Each name stands for a flat space through zero: a line, a plane or more. A row that begins with a name and a colon came from that space; any other row is followed by the name of the space it lies nearest, among the names in its block.
rapa-daton: [ -1 -46   8   5   5   2 -25  17  -8 -33  12   4 -22   7  -1 -17   2  13
  -8   3  11  26   4 -26  31   1  19  11  34  18  34]
nuri-gak: [  8 -17   4 -12  -2 -17  -3  -9   4   5 -25   4   5   5  13 -19   3   4
  13  -6  -2  14  -1  -1   6  14   4   6  16   6  -6]
lusa-pulib: [-40 -19  32  28  -5  36  -8   9 -12 -33  44   4  -4  15 -32   9 -29  16
 -29  28  19   7  18 -32  23 -51  27  30   5  23   0]
lusa-pulib: [  9 -45  29  12  10  64  26   6  -3  14  45  42  10 -23 -17  10  31   3
   2  44 -15  28  13   7  17 -50 -22   3   4 -22 -36]
lusa-pulib: [ 13   0  20 -29   9 -16  13 -49  14  22 -31   0  25   6   6  -8  31 -10
  53  12 -20   3 -16  58 -41  11 -43 -22 -49 -23 -59]
rapa-daton: [  4   2 -32   3  -5  28 -13 -10 -28  -2  19   3 -29 -10   3   8 -59  18
   5 -27  18 -41  -8  33   0 -13  -4 -23  19 -33  20]
nuri-gak: [ 31  41 -15  26 -29  25  13  28  -5   9  29   8 -16 -43   1  20   2 -37
 -35 -23  -6 -20  -2  -8 -44   6 -14   7 -18  -6  -3]
rapa-daton: [  5   6  -6  -4 -27  11  -4  31  11  -9  14   8  -9  -2 -14 -12   7 -31
 -10  -5   2  18  -6 -30   1  -2  17  26   9  35   7]
rapa-daton: [ 13 -38   0   5   9   0 -11 -16 -18  14   2  11 -18 -16  15  -6 -10  26
  11  -2  -5   2   7  33  -3   6  -5 -13  29 -21   0]
lusa-pulib: [  9   6 -18  -4   8 -44  -7 -20  -3   6 -49 -25  -5   6  29 -23 -14  11
   0 -32   6 -10  -5  16 -16  38  10  -8  18  -1  13]
zimip-sabus: [ 30 -36   4  13 -14  53  27  11  -1  12   9  27  -6 -24  -4 -40  15 -26
 -20   0   0  37  -2   4 -14 -30   8  31  38   9 -33]
nuri-gak: [  0 -11   2 -14   0 -23  -9   0   7  -6 -22  -1   6  12  10 -12   4   5
  10  -5   1  12  -1 -17  19  17   7   5  12  12   9]
lusa-pulib: [-21   7   8   4 -11  -4 -10  -2  -2 -10   4  -6  -1  13 -10   0 -24   4
  -6   1  10  -5   4 -12   1  -9  18  15  -1  19  -1]
zimip-sabus: [-19  11  -5 -17 -13 -19 -16  -4   6   5  -3  -6  -3  16 -11  -2 -12  -2
  19   3  -1  -3  -4   8  -4   6  15   5  -1  21   1]
nuri-gak: [ 10 -12   7  -7 -33  31   6  26  10  -6  12  28   5  -3 -12 -17   1 -27
  -4  -2   3  26  -3 -39  17 -17  11  36  17  28 -14]
rapa-daton: [ -4 -20   9 -15 -15 -27 -19  14  16  -8 -12   0  -7  15  -6 -31  21 -15
   8   5  -5  40  -3 -21   3  19  28  29  21  50   6]
zimip-sabus: [-10   5  -1 -10   2 -11  -1  -7   7   1 -12  -9   5  14  -4  -9   1  -2
   9   3   1   3  -4   5  -2   1   7   2  -3  11  -4]
nuri-gak: [-15  24  -4  34   2  22  -8 -13 -21   2  50 -21 -36 -17 -26  21 -16  -4
 -18  12   2 -31   1  61 -69 -20  -4 -15 -31 -12  -5]
lusa-pulib: [ 24 -38  14   0 -12  46  22 -23  -9  10  -8  31   9 -13   8 -29 -16  -1
   8  -8   5  13  -3  18  -4 -30 -13  14  21 -19 -49]
lusa-pulib: [ 22 -11  -2 -22  -3  18  18  -3  11  24  -3  24  12 -11   1  -7  28 -16
  29   8 -17  15 -10  20   0  -4 -23  -7  -3 -14 -28]
zimip-sabus: [ 11 -11   0  -8 -39   5   0  18   5  39   9  37  -3 -22   0  -7  -7 -11
   8   0 -17  19  10 -11   4   1  18  31  38  24 -21]
zimip-sabus: [ 26 -23   5  17  14  36  27   6  -6   5   4  17   7 -22  11  -4  17   1
 -19   2  -2  11   5  -3   8 -18 -16  -2  14 -26 -12]
zimip-sabus: [  1  12   5  -8 -28 -15  12   4  18  37 -17  10  12  -6  -3 -18  10 -24
   2   3 -17  21   4  -3 -22   7  21  33  13  36 -35]
nuri-gak: [ 28 -20 -13  -5  30  17  28   2  -1   9 -22  14  20 -11  26  -1  19  15
   1  -7  -2   3  -1  -6  41  -2 -24 -24  20 -43   7]
rapa-daton: [ -5 -42  59  33  51  19   3  -8  -4 -78  14 -22  12  19  -7   3  52  12
 -29  33  15  27   5 -30  10 -21 -29  -9 -51 -15   5]
nuri-gak: [ 59   3 -19  -1 -47  52  33  44   6  21   5  52   7 -46  16 -11   3 -44
 -19 -36  -5  13  -6 -47  13  -5 -10  30  33  -3 -18]
zimip-sabus: [-31   5  11   7  22  -1  17 -27  -4  21  -7  -8  22  13  -5  13 -16  30
   1  23  -1 -13  14  22   8 -26   4  -7  -4 -15 -22]
nuri-gak: [ 34  39 -35   7 -35   1   0  31  -5  16   7  11 -18 -37  17  14 -16 -26
 -20 -42  -3 -25  -5 -17 -18  28  -4   2   8  -5  19]
rapa-daton: [-28  47  14  10  48 -11  32 -33   2  -6 -23 -32  50  23   6  47   2  28
  -7  15   5 -44   7   2  11 -14 -36 -39 -69 -50 -12]
lusa-pulib: [ 12 -33 -17  12  -8  37  13  38  -7  23  20  34 -11 -24   2 -12  -8   7
 -25   1  -1  23  16 -27  43 -23  29  23  75   8  15]
rapa-daton: [-19 -10 -17 -34 -22 -19 -25 -29   2  14 -21  -7 -18  27 -12 -43 -38  -2
  41 -10   7   5 -16  47 -20   3  32  13  30  33 -12]
rapa-daton: [ 13 -49   7   7   6 -14 -37  10 -13 -40   6  -3 -34   0  11 -19   5  14
  -5 -10  10  21   0 -15  13  24   9   0  27  11  42]
lusa-pulib: [-35 -21  28  38  51   2 -20 -10 -18 -82  17 -49 -14  35 -14   3   0  31
 -40  17  34  -2   6 -16  10 -19   7 -13 -26  -2  44]
nuri-gak: [-11  -9   4  -1  14  29  16  -3  -1   2  11   9  14   6 -11   7  -1  10
   3  19   3   0   3   3  24 -33  -6  -6   1 -15 -10]
zimip-sabus: [-33  24  11   6   0 -23  -4 -23   6 -11 -17 -36   3  29 -16 -17 -12  -6
 -10   4  11  -2  -3  14 -38  -5  24  17 -20  31 -15]
zimip-sabus: [  5 -10 -10  -5  -3  42  19  -4   3  18  15  10  -6  -5 -20 -23  10 -22
   8  12  -3  15 -11  39 -21 -33   1   5  11   2 -28]
rapa-daton: [ 15 -17  11  10  11  -5  -8 -12  -9 -13  -1  -5 -10  -8  11  -2  11   6
   0  -3  -1   1  -1  15 -18  13 -17 -12 -12 -15   0]
nuri-gak: [-28  -2   9   2  30  22  14 -11  -1  -3  15  -5  18  17 -17  20   1  21
   4  31   4  -8   6  10  25 -37  -8 -17 -16 -20  -4]
lusa-pulib: [ -5   0   4 -40 -26  -2   2 -33  14   8 -36   6  18  28  -6 -37 -21 -18
  44 -11   5   8 -20  21 -12  -6   4  18  -4  19 -46]
zimip-sabus: [ -9  24   6  -4  12 -22  23 -15  19  15 -34 -22  26  15   0 -13  25 -14
  -2   8  -7   8  -3  10 -24   4   3   5 -21  12 -27]
[  5  44   1  15 -21   2 -12   5  -9 -28  19 -10  -8  -9   0  32 -23 -14
 -16 -24  11 -39  -6 -19 -25  11 -21  -6 -49 -11  10] : lusa-pulib
[  0 -44  12   9   9  33  -4 -12 -15 -13  20  10 -15  -1  -9 -16  -8  14
   2  12   9  13   1  22   2 -28   0   1  18  -9  -8] : rapa-daton
[ 23  24  -8 -15 -16 -49   2  10  14  15 -47   3  20  -7  36   2   7  -7
   3 -31 -10  -3   0 -39  11  51  -4   5   3   5   6] : nuri-gak
[  5  18  20  -7   7 -34   5 -38  12   4 -32 -23  15   8   6  -7  28 -14
  20   2 -12  -1 -11  37 -57  24 -25 -10 -53  -4 -38] : rapa-daton
[  1  -6   3  29  35 -34 -10 -22 -19 -22 -26 -38 -13   3  26  -5  -8  31
 -28 -17  13 -15   7  13 -18  25   1 -19   1 -19  26] : lusa-pulib
[ 22 -20   3  -9   2  19  14 -18  -1   3 -15  11   7  -4   9 -20   5  -6
  15  -7   1   8 -10  19  -6  -7 -18  -4   2 -18 -26] : lusa-pulib
[ 33 -29  19  27  13  -6 -18  24  -9 -46  15  -2 -21 -21  18   6  38  -1
 -28  -7   1  17   4 -36   1  29 -20  -7 -10  -8  36] : rapa-daton
[  7  11 -31   9   8   3 -20  34  -9 -31  25 -14 -31  -6  -1  14  -1  -3
 -20 -17  12 -15  -7 -19  14  15   2 -19   5  -4  64] : nuri-gak
[  7 -21  35   8  23 -28  -5 -15   6 -23 -17 -16   7   7  10  -8  44   2
   0  13  -7  23   2  -2 -18  22 -17  -5 -29   1  -8] : rapa-daton
[-26  -7  14  13  27  -1   5 -24  -9 -12 -10 -18  12  20   0   3 -18  30
 -10  11  13 -10  10   5  12 -19   5  -6  -3 -12  -2] : zimip-sabus
[ 26 -25 -19 -16  17  44  19   6   2   5  10  19   0 -10  -2 -11  27 -10
  18   6  -4  13 -15  22  18 -19 -24 -22  12 -29   0] : zimip-sabus
[ 22  -9  -9 -14   0 -10  10   2   5  13 -31  13  15  -5  25 -10   4   4
   9 -17  -4   6  -1 -15  24  17  -6  -1  22 -10   0] : nuri-gak
[-36  22 -21 -13 -29 -11 -26 -24 -14  34  14   0 -21   8 -17   9 -71  18
  28  -4   2 -36   2  50 -19  -9  27   1  16  10  -7] : nuri-gak
[ 33  35 -14 -11   5  -5  -6 -12   1 -48 -18 -26  -3   5  15   5  10 -28
  10 -41  15 -32 -35   6 -31  32 -51 -37 -67 -33  16] : lusa-pulib
[ 24   1 -32 -26  -9   2  14  31  17  45   0  28   3 -22   5  -1  31 -19
  19   2 -25  17  -4  -1  21  13   1  -3  33   3   6] : lusa-pulib
[ -6 -38   9  24  17   0   0 -19 -19  -8 -20 -10  -8   5  15 -30 -28  33
 -26  -8  18   9  13   5   6 -10  26  13  46  -1   2] : lusa-pulib
[ 10  -3 -12  13  38  27  15  20  -5 -24  17  -6   2  -5   2  19  26   7
 -21   6   7  -6  -1 -16  32 -12 -21 -29  -8 -33  36] : nuri-gak
[  6  10 -12  -4  -7  14  11   7  -1  15   2  13   7  -9   4   9 -12   0
   1  -7  -1 -11   1  -5  13  -7  -4  -2   8 -12  -2] : nuri-gak
[ 13  28   5  -5   1 -29  -3 -31   0  -2 -25 -19   6  -1  16   9   1  -6
  16 -19  -4 -26 -12  28 -44  30 -32 -22 -49 -22 -17] : lusa-pulib
[  8  14   5  -7 -44 -27 -11  -7   6  24 -18   8  -4  -9   7 -15 -18 -19
   9 -19  -9   3   0   3 -38  25  14  29   5  30 -29] : nuri-gak

Each name stands for a flat space through zero: a line, a plane or more. A row that begins with a name and a colon came from that space; any other row is followed by the name of the space it lies nearest, among the names in its block.
movimkel: [-33  27   0   7  -6 -37  -4  -9 -16  -3   3  16  -9 -18  23 -16 -44 -13
 -19  10 -10  -9   7  24 -18 -29  22 -17  -3  -2 -21]
pamokduref: [-21  12  -2   8  23  13  11  -7  22   6  -6   5 -39   7  -7   7 -34 -38
  17   6 -19 -18   3  28  25   6  -4 -38  -3  -3  -3]
tipupvopud: [-11   9  12 -22   7  17 -34   9  24   6  16   2  -7  10 -20  14  -1  18
  -3  -7 -33  -9  -7   3   9  12   9   9  23 -10  -9]
movimkel: [ -6  -3   3 -17 -17  -1  17  -4   7   4  10 -10 -34   7 -14  16 -29  14
  -8 -15   4  -1   5  21  10   1  18 -25   6   9  -7]
movimkel: [ -8  18  -1  -8  -1  -8   4   4   5   0   3   6 -14  -4  -2  -1 -22  -3
  -7  -1  -6  -5   4  10  -2 -16  13 -14   1  -3  -5]
movimkel: [-14 -25  14  45 -10 -24 -20 -53 -33   8   9   4  22  13  36 -20  27 -23
   2  15  -8   0 -23   1 -14  14 -13  35   0 -11  15]
naftifa: [  7  31  44 -32  -2 -40  20  -3 -48  10 -12  30  14 -37  27   6 -29   3
 -25 -23  -8  15   0 -14   5  -4   9  -4  -2 -13 -24]
naftifa: [-15  11  10 -18  18   6  -1  20   1  -1 -13  -3  -3 -16  -5  10 -12  -5
   2 -10 -13  -1   1  11  25   6 -15 -14   0   8 -27]
tipupvopud: [-11 -15  -5  -1 -14 -14  15  -3 -21  -6 -10 -17  11 -10   0 -11  17  -1
 -23  -9  23  12 -19   4  12 -27 -19   5   5  19  -6]
tipupvopud: [ -1   2  12  -5   2  -9   4  12 -19  -1 -10 -10  16 -12  11   0  14  -4
   1 -12   2   9  -6   1  11  -1 -23  10 -11   6 -11]
movimkel: [ 25  30  11  17  23   9   2 -10  21  15   6  23 -10  25  11  -8  11 -42
  37  16 -20 -13  -1  -2  -8   8  -1  12 -12 -51  38]
movimkel: [ 28  74   4 -44   9  16  -5  48  63   2  25   6 -43  27 -22  -1 -13  12
  26  10  -6 -18  19  38 -27 -15  41  12  15 -78   4]
movimkel: [  8  32   3 -25   5  -2  -1  45   7  -6  -2  -3   2 -16   1   8 -15  15
   9 -10  -4   1  23   5  -7  -5   6  -5 -17  -1 -19]
naftifa: [-48 -12  -6  16  17   9 -57  10   6 -15   1 -22  11  -2  11  -9  11   5
  16  27 -12 -14   1  43  -7  31 -16  22  13   0 -49]
movimkel: [  1  -8  -2  13  -7   4  17 -35  15   2  13  -1 -51  27   4   0 -30  -4
  20  27  24 -13  14  49 -20  33  34 -14  16 -37  -3]
tipupvopud: [ 27   4  17  -5  -6   6 -21  12   4   8  17  -2  17  14   6  12  24  21
  20 -11 -17   4   7 -19 -15  25   2  31 -13 -12  15]
movimkel: [ 11 -55 -20  11  14  26   3  -4 -18 -17 -30  -4  30 -22  -5   5  18  24
   2  17  38  13  12 -29   2  45 -14  -2   8  30 -21]
pamokduref: [ 15  -7  16   9  37  13   3 -14 -18   9 -28  32  29 -18   8   4  13 -27
   7   2 -18   5  -8 -46  23  26 -26  -1  -4  -2   9]
tipupvopud: [ -5   7  40 -22   5   0  -8  26 -15  13  -3 -21  16  -6   5  25  22  -5
  12 -46 -36  11 -15  -2  44  15 -46  13 -22  19 -10]
naftifa: [ -8 -14  -8  -5 -30 -11 -31  -6  -2  -2  23  -3  23   6 -13  -8  22  36
 -39  -8  -7   5 -19 -25 -16 -31  15  27  22  16  11]
pamokduref: [-10  -8 -10  24 -26 -15 -27  -7   1   1  27 -11  10  17  11  -7  10   8
  -2  -1 -15  -4   0  -3 -25 -14   8  18 -15  16  21]
pamokduref: [-18  33 -25 -17  20  14 -23  12  44 -15   4  18 -27   2 -24 -22 -24   8
 -11  45   9 -24   6  35 -26 -19  41  -3  49 -50 -27]
naftifa: [ 24  21  21 -21   5   4 -17  23   5   3  11  12   2  -4   9  21 -17  31
  23  -4 -16  -1  31  -6 -22  41  26   7 -10 -20 -15]
tipupvopud: [ -8  -5 -15  30  24  11 -13  19  -1  -2 -16   4  24 -16  12   8  -4 -26
  23  -5 -31  -4  18 -31  12   8 -30 -22 -47  49   9]
tipupvopud: [  4 -23 -22  16 -11  11  -4 -10  11  -2   8  -2   2  12 -14   0   7   9
  -6   3   3  -1   0 -21  -7  -7   7  -4   0  21  24]
naftifa: [ 41  24  -4  -8 -16   3  29  19  23  10  18   9 -27  14  -6  22 -33   8
  20 -21  -9  -1  35 -20 -15  -5  32 -31 -39   7  38]
tipupvopud: [-37   0 -21  -8 -37 -24 -24 -16   7  -5  27   4  -9   2 -20 -14 -23  29
 -60   0  -8  -7 -17   3 -18 -60  40  -5  35  19  -2]
pamokduref: [-10  17 -20 -23  38  25  16  26  24 -19 -32   0 -21 -18 -22 -13 -12  -9
   3  32  36  -9   6  39  11  -3  -2 -18  33 -32 -44]
pamokduref: [-34 -24   0  43   8  17 -41 -36  20  15  19 -11   0  40  -6  -5  38 -43
  12   2 -51 -17 -41   2  27   1 -37  20   3   9  38]
pamokduref: [  1 -16  -5   2  -8  10 -31  13   9 -10  15 -18   5   8   5   7   6  39
  20  13   7  -3  23  16 -30  40  16  20   0  -2 -21]
pamokduref: [-13 -37  10  41 -17  -8 -43 -23 -22  14  19 -12  46  15  18   6  46  -8
   0 -25 -49   6 -25 -44  10   6 -38  32 -29  50  38]
naftifa: [  4   8  10  -6 -13 -19 -12   1 -16  -1   9   5  13  -7  16  -3  -2  20
  -7   0   1   5   7  -2 -24   2  16  17   0  -9 -10]
tipupvopud: [  8 -22 -12   2  -3  28 -22  -3  26   2  14  -4   2  21 -25  10  19  20
   2   1 -10  -4  -4 -21  -1  13   6   9  13   8  20]
tipupvopud: [ 13   9   9  -2 -11 -13   7  -6  -7   6   9  11  -4   0  10   5 -17   8
   1  -5  -3   2  12  -7 -15   4  20  -4 -10  -6   8]
naftifa: [ -8  37  30 -26  23 -14 -11  23 -19   5 -13  28  14 -38  15  16 -36  -1
  -5 -18 -39   0  14 -15  13   9   1 -17 -13   5 -32]
pamokduref: [ 12  -9  18   3 -19   5 -51 -28  14  13  43  13   3  34   0   9  13  37
   4   6 -33  -8  -2 -15 -35  37  38  40  21 -29  20]
pamokduref: [-29 -20  -3  17   9   5 -43  12 -10  -4  -3  -8  36 -15   7   8  11   3
   1 -10 -37  -1   0 -22  12  13 -28   4 -19  51 -13]
pamokduref: [-34 -34  -9  24 -30  -1 -41 -12   6   2  27 -46  22  35 -12 -16  71  -3
 -17 -14 -16   2 -52   7  15 -36 -42  50  10  27  28]
naftifa: [ 28  -4  -3 -36 -31  12  10  24  21  -1  20 -25 -13  18 -31  16  14  48
  -7 -23  21  10   3  -2  -4  -8  18  11  11   1  10]
tipupvopud: [ -4 -12 -13  -9 -29   8 -22 -18  30   2  34  -7 -19  34 -32  -4  12  32
 -25   5   1  -7 -19   6 -16 -19  32  19  41 -14  19]
naftifa: [-28   4  15  -3  -8 -13   1 -16  -5   9   9  -1 -26   2   3  12 -34 -10
  -9 -16 -24  -7  -5  23  19   0   5 -24   0  12 -11]
movimkel: [  7  14  -1  -5  31   7  18  16  -9   6 -31  34  22 -36  -7  13 -21 -28
 -12 -22 -31   5   4 -62  36 -19 -21 -42 -26  42  13]
naftifa: [ -5  -9  13 -10 -11 -13  35 -25 -19   6  -8  -6 -16   0  -4  -2   0 -13
 -21 -12  20   9 -25  14  26 -15 -10  -8  17  -4   0]
movimkel: [-25 -39 -21  -8 -22   0  18  12 -14 -13 -12 -36  -1 -18 -18  12  -9  23
 -28 -24  25  13  -2   4  28 -16 -17 -30  -3  71 -24]
[ 12  -7  -9  17 -24 -23  28 -13 -19  -3   1 -10   3   4  16 -17  11  -7
  -4   3  35  10  -2   5 -17 -23   0   8 -13  -1  18] : tipupvopud
[-15 -27  -6   3 -27 -10   5 -34 -10   3   8  -9   1  11 -16 -12  22   3
 -42  -7  12   7 -39  -5  13 -36  -5  11  31  12  17] : naftifa
[-10  -1   0 -22 -40 -23  36   2  -7   1  10 -30 -26   5 -14   3  -9  10
 -31 -31  23  11 -16  25  18 -47   1 -14   3  21   2] : naftifa
[ -2 -18 -29  -4   8  29  -2 -13  30  -6  -5   5  -5  12 -43 -15  23   3
 -27  20  18  -5 -27 -14  10 -26   3   3  48  -9  15] : movimkel
[-11  -3   6  12  -5  -1  -8 -26   6  12  16  12 -19  14  -1  10 -24  -9
  -1  -4 -29 -10  -1  -2   4   8  15 -17  -1   7  15] : naftifa
[  5  12  29 -28 -20  -7  -2  -4   4  12  22  -9 -18  19  -7  11   6  17
  -7 -20  -9   3 -16  18   6   2  10  18  18 -25   1] : tipupvopud
[ 41  20  29 -23 -27 -24  27  -5 -17  11  17  12 -14   3  18  15 -24  27
   5 -17  12  11  22  -2 -27  17  39   2 -11 -28   7] : naftifa
[ 14 -16  -5  18  24  14  -6 -15  -9  -3 -19  23  24 -10   7  -7  13  -7
   8  24   7   1   4 -30  -8  27  -5   7   5  -9   3] : movimkel
[ 12   6  31 -13 -23   2   2 -28  20  27  36  -4 -35  46 -15  17   9  -2
   2 -26 -28  -4 -27  10  16   3  10  14  14 -28  39] : movimkel
[  6  21 -16  31  20 -13 -12 -12  -7  -1  -9  49  29 -17  20 -26 -10 -29
  -7  27 -18  -8   8 -46 -29 -26  13  -3 -13  -7  25] : pamokduref
[-43 -22 -14 -16 -22   0   8  46  -1 -17  -4 -73 -15  -8 -13  16  -1  18
  -1 -33  19   8   2  56  36 -13 -38 -19 -19  66 -45] : pamokduref
[ 51 -10   0 -13 -26 -15  81 -18 -25   1 -18  -7  -3   3  -5 -17  32  -6
 -20  -9  76  28 -22 -11   5 -38  -8   9   9 -23  34] : naftifa
[  9  31  15 -40   7   3   5  -5  16  10   7  42 -30  -8 -21  18 -55  19
 -22  -4 -21  -9  11 -13  -1   2  51 -31  29 -24  -9] : movimkel
[-10 -25 -20  25  11   4  22  -6 -14  -7 -25  -4   5 -16   5  -1  -8 -24
   3   3  13   3   5  -9  18   0 -23 -30 -21  40   0] : movimkel
[ 24   1  40 -14  -8 -31  23 -49 -49  16  -7  41  18 -15  19  -4   0   1
 -34  -8   5  17 -23 -35   0   4  14  15  25 -32   8] : naftifa
[-14  13  20 -16 -17 -15   1  -5  -2  13  17  -1 -19   5  -4  17 -24   2
 -14 -30 -30  -1  -8   6  17 -12   7 -15  -4  13   3] : tipupvopud
[ -4  -3  21 -16  -5  14 -20  12  15  11  17 -28   0  24 -15  16  37   5
   9 -28 -27   2 -25   9  29   7 -28  27   4   0   9] : tipupvopud
[ -4  -8 -26  46 -17  -5  10 -10  14   2  15 -24 -11  32   8 -17  20 -37
  20   4   3  -6  -6  13  -7 -31 -17   1 -33  14  48] : tipupvopud
